Here is a tiny trained network, its code and every weight. The questions are about switching its units off for an input and a class, where a switched-off unit gives its printed mean instead of its output.

import numpy as np


def w(rows, s, z=0):
    codes = np.array(rows[::2]) - 128.0
    scale = np.full(codes.shape[1], s)
    scale[-1] = z or s
    return codes * scale


def norm(h):
    return h / np.sqrt((h * h).mean(-1, keepdims=True) + 1e-5)


def f(y):
    return y / 2 * (1 + np.tanh(0.7978845608 * (y + 0.044715 * y**3)))


def log_softmax(a):
    a = a - a.max(-1, keepdims=True)
    return a - np.log(np.exp(a).sum(-1, keepdims=True))


def net(x, mask):
    res = np.array(x, float).reshape(1, 5) / 4 @ E
    u = 0
    for l in range(3):
        y = f(norm(res) @ A[l][:, :-1].T + A[l][:, -1])
        res = res + np.where(mask[u : u + 10], y, B[l][:, -1]) @ B[l][:, :-1]
        u += 10
    return log_softmax(norm(res)[-1] @ U[:, :-1].T + U[:, -1])


A, B = {}, {}
E = w([
[169,50,94,131,80,201,180,119,60,173],'x0',
[131,129,126,128,129,129,129,128,130,128],'x1',
[114,144,146,179,182,150,76,142,62,164],'x2',
[132,126,127,130,129,127,127,131,131,129],'x3',
[119,89,151,180,185,253,124,47,173,83],'x4',
],0.0032)
A[0] = w([
[146,134,207,87,146,120,133,126,167,93,92],'0.n0',
[95,163,207,136,185,169,126,100,222,44,30],'0.n1',
[188,5,109,131,54,121,169,147,39,181,111],'0.n2',
[89,171,149,134,108,151,130,122,191,99,71],'0.n3',
[93,193,113,207,165,139,66,132,101,87,6],'0.n4',
[155,94,134,82,42,104,155,124,127,86,36],'0.n5',
[184,89,118,64,83,45,183,246,50,250,218],'0.n6',
[200,126,92,122,111,141,76,118,120,112,84],'0.n7',
[150,185,154,178,140,145,99,198,9,204,46],'0.n8',
[118,102,128,154,184,166,74,108,133,117,4],'0.n9',
],0.0028,0.0012)
B[0] = w([
[112,130,73,165,143,59,116,110,87,137,134],'0.n0',
[98,73,2,206,58,88,111,62,74,122,181],'0.n1',
[77,160,73,188,78,247,161,87,96,104,212],'0.n2',
[68,103,62,135,157,59,97,51,106,108,135],'0.n3',
[132,209,164,194,33,160,195,214,154,206,130],'0.n4',
[150,213,118,111,165,204,81,208,134,129,139],'0.n5',
[72,235,75,188,115,66,89,82,136,65,252],'0.n6',
[181,118,123,140,124,137,122,148,96,100,124],'0.n7',
[126,28,63,34,191,119,46,91,122,173,161],'0.n8',
[115,148,196,177,111,125,183,115,86,91,130],'0.n9',
],0.0025,0.0035)
A[1] = w([
[123,195,85,96,35,75,224,176,147,140,103],'1.n0',
[80,165,245,190,231,113,46,164,116,166,122],'1.n1',
[105,151,89,169,114,164,162,116,95,145,137],'1.n2',
[150,134,76,167,159,231,120,98,103,128,251],'1.n3',
[121,157,117,146,110,71,72,233,36,214,70],'1.n4',
[48,198,133,100,108,134,163,81,122,69,106],'1.n5',
[163,150,194,28,173,11,53,252,185,153,85],'1.n6',
[149,105,169,169,199,150,74,120,169,131,167],'1.n7',
[77,217,79,131,144,26,75,158,136,121,113],'1.n8',
[145,159,193,90,142,54,124,105,224,28,107],'1.n9',
],0.0033,0.0019)
B[1] = w([
[146,224,174,222,79,188,168,203,116,96,185],'1.n0',
[97,216,164,220,47,133,114,201,116,148,165],'1.n1',
[156,161,166,76,148,81,90,160,173,108,173],'1.n2',
[142,167,192,80,157,4,112,181,144,130,255],'1.n3',
[71,87,84,110,166,162,81,20,139,118,175],'1.n4',
[188,95,96,97,21,134,151,162,122,151,166],'1.n5',
[177,9,222,90,175,222,186,112,124,126,195],'1.n6',
[89,166,148,106,96,58,134,194,124,143,152],'1.n7',
[204,48,206,101,176,222,172,130,140,149,242],'1.n8',
[104,57,17,138,132,121,124,14,80,91,183],'1.n9',
],0.0031,0.0035)
A[2] = w([
[202,42,155,44,138,155,194,131,148,81,38],'2.n0',
[177,91,177,125,134,164,204,134,198,79,89],'2.n1',
[101,119,11,87,142,105,16,118,68,206,12],'2.n2',
[134,58,222,111,188,180,92,205,104,254,3],'2.n3',
[166,110,202,131,143,210,131,183,42,169,76],'2.n4',
[115,65,142,123,199,158,49,76,168,81,162],'2.n5',
[128,55,121,35,77,197,139,121,157,150,62],'2.n6',
[111,126,148,183,112,134,43,115,65,136,141],'2.n7',
[148,49,133,132,151,168,190,129,155,164,121],'2.n8',
[152,90,117,128,107,110,139,116,184,91,107],'2.n9',
],0.0041,0.0028)
B[2] = w([
[98,201,203,181,206,75,142,119,147,88,249],'2.n0',
[127,156,140,101,198,48,138,93,70,139,244],'2.n1',
[34,205,97,104,254,91,155,87,100,109,167],'2.n2',
[226,4,112,83,34,203,139,127,149,151,234],'2.n3',
[108,64,82,92,112,129,118,120,179,168,226],'2.n4',
[135,114,84,99,61,145,126,174,116,160,252],'2.n5',
[136,163,188,159,191,52,89,153,119,102,169],'2.n6',
[133,174,141,102,204,137,129,150,148,129,190],'2.n7',
[146,204,169,117,131,109,148,157,112,115,194],'2.n8',
[131,90,123,151,169,115,144,115,115,143,170],'2.n9',
],0.0048,0.0027)
U = w([
[159,153,208,130,196,54,181,113,125,77,236],'0',
[173,4,152,82,137,188,104,155,148,197,245],'1',
[80,27,23,163,96,90,113,55,172,88,20],'2',
[64,184,173,231,122,141,47,183,169,141,43],'3',
[158,201,77,132,34,159,163,184,100,92,61],'4',
[39,170,38,80,205,144,99,105,81,158,47],'5',
],0.011,0.0012)

Each question gives the input, the list of numbers given to net, and the class t.
The units are the neurons (one row each of A and B). Each row of codes is followed by its name. A weight is (code - 128) times the scale printed after its matrix; where a second scale follows, it is the last column's (A, B and U).
mask holds one flag per neuron, layer by layer. A switched-off neuron (its flag False) gives its mean, the last column of its row in B, instead of its output. The means were averaged over made-up inputs and are rounded, as every weight is.
A unit's drop is (log p(t) with every unit on - log p(t) with that unit switched off) / (log p(t) with every unit on - log p(t) with every unit switched off).
The circuit of an input: a set's keep is (log p(t) with only the set's units on - log p(t) with every unit switched off) / (log p(t) with every unit on - log p(t) with every unit switched off). Starting from the 12 units with the biggest drops (on a tie, the unit counted first), units are removed one at a time, each time the one whose removal leaves the highest keep (on an exact tie, the one counted first), for as long as the keep stays at least 0.8.
circuit, biggest first: the units of the circuit, biggest drop first
most important unit: the unit with the biggest drop
top k neurons: the k neurons with the biggest drops, biggest first
k most important neurons of layer l: the k neurons of layer l with the biggest drops, biggest first
drop when u is switched off: that unit's drop, to one decimal
input [2,1,0,2,6], class 0: most important unit => 0.n6
input [7,-7,0,-4,6], class 0: circuit, biggest first => 2.n0, 2.n8, 1.n3
input [7,2,1,2,-8], class 5: circuit, biggest first => 1.n4, 2.n2
input [4,8,4,4,0], class 5: top 2 neurons => 1.n8, 2.n2
input [8,5,0,-2,3], class 0: 3 most important neurons of layer 2 => 2.n0, 2.n6, 2.n8
input [-5,3,2,-2,-6], class 1: top 2 neurons => 1.n6, 2.n3
input [6,8,8,7,-1], class 5: circuit, biggest first => 2.n2, 1.n8
input [0,6,7,-7,-7], class 1: circuit, biggest first => 1.n8, 2.n3
input [0,-5,3,-5,-8], class 1: circuit, biggest first => 1.n8, 1.n6, 2.n3
input [-6,-1,1,-8,1], class 3: 2 most important neurons of layer 0 => 0.n1, 0.n4
input [-8,-3,8,0,-8], class 1: top 2 neurons => 1.n6, 1.n8
input [0,0,-2,-5,1], class 2: 3 most important neurons of layer 1 => 1.n8, 1.n6, 1.n4
input [-6,4,-4,-3,1], class 2: top 2 neurons => 1.n9, 0.n1
input [1,8,4,5,-5], class 5: circuit, biggest first => 1.n4
input [7,1,1,-6,-3], class 5: top 2 neurons => 0.n8, 2.n2
input [-1,0,-3,2,8], class 2: top 2 neurons => 1.n8, 1.n6
input [-4,2,1,-8,-5], class 1: top 3 neurons => 2.n3, 2.n4, 1.n1
input [2,8,-2,6,0], class 4: top 3 neurons => 1.n8, 1.n6, 2.n0
input [-7,-5,-6,8,1], class 2: top 3 neurons => 1.n9, 0.n1, 0.n3
input [0,-2,3,5,6], class 3: most important neuron of layer 1 => 1.n8
input [-6,0,1,-5,-2], class 1: top 2 neurons => 2.n3, 1.n1
input [4,3,1,-2,-3], class 5: top 2 neurons => 0.n8, 2.n2
input [5,4,0,6,5], class 0: drop when 1.n1 is switched off => 0.1
input [-1,-6,5,-3,-5], class 1: drop when 1.n6 is switched off => 0.2
input [-1,-7,4,3,-6], class 1: drop when 1.n8 is switched off => 1.8
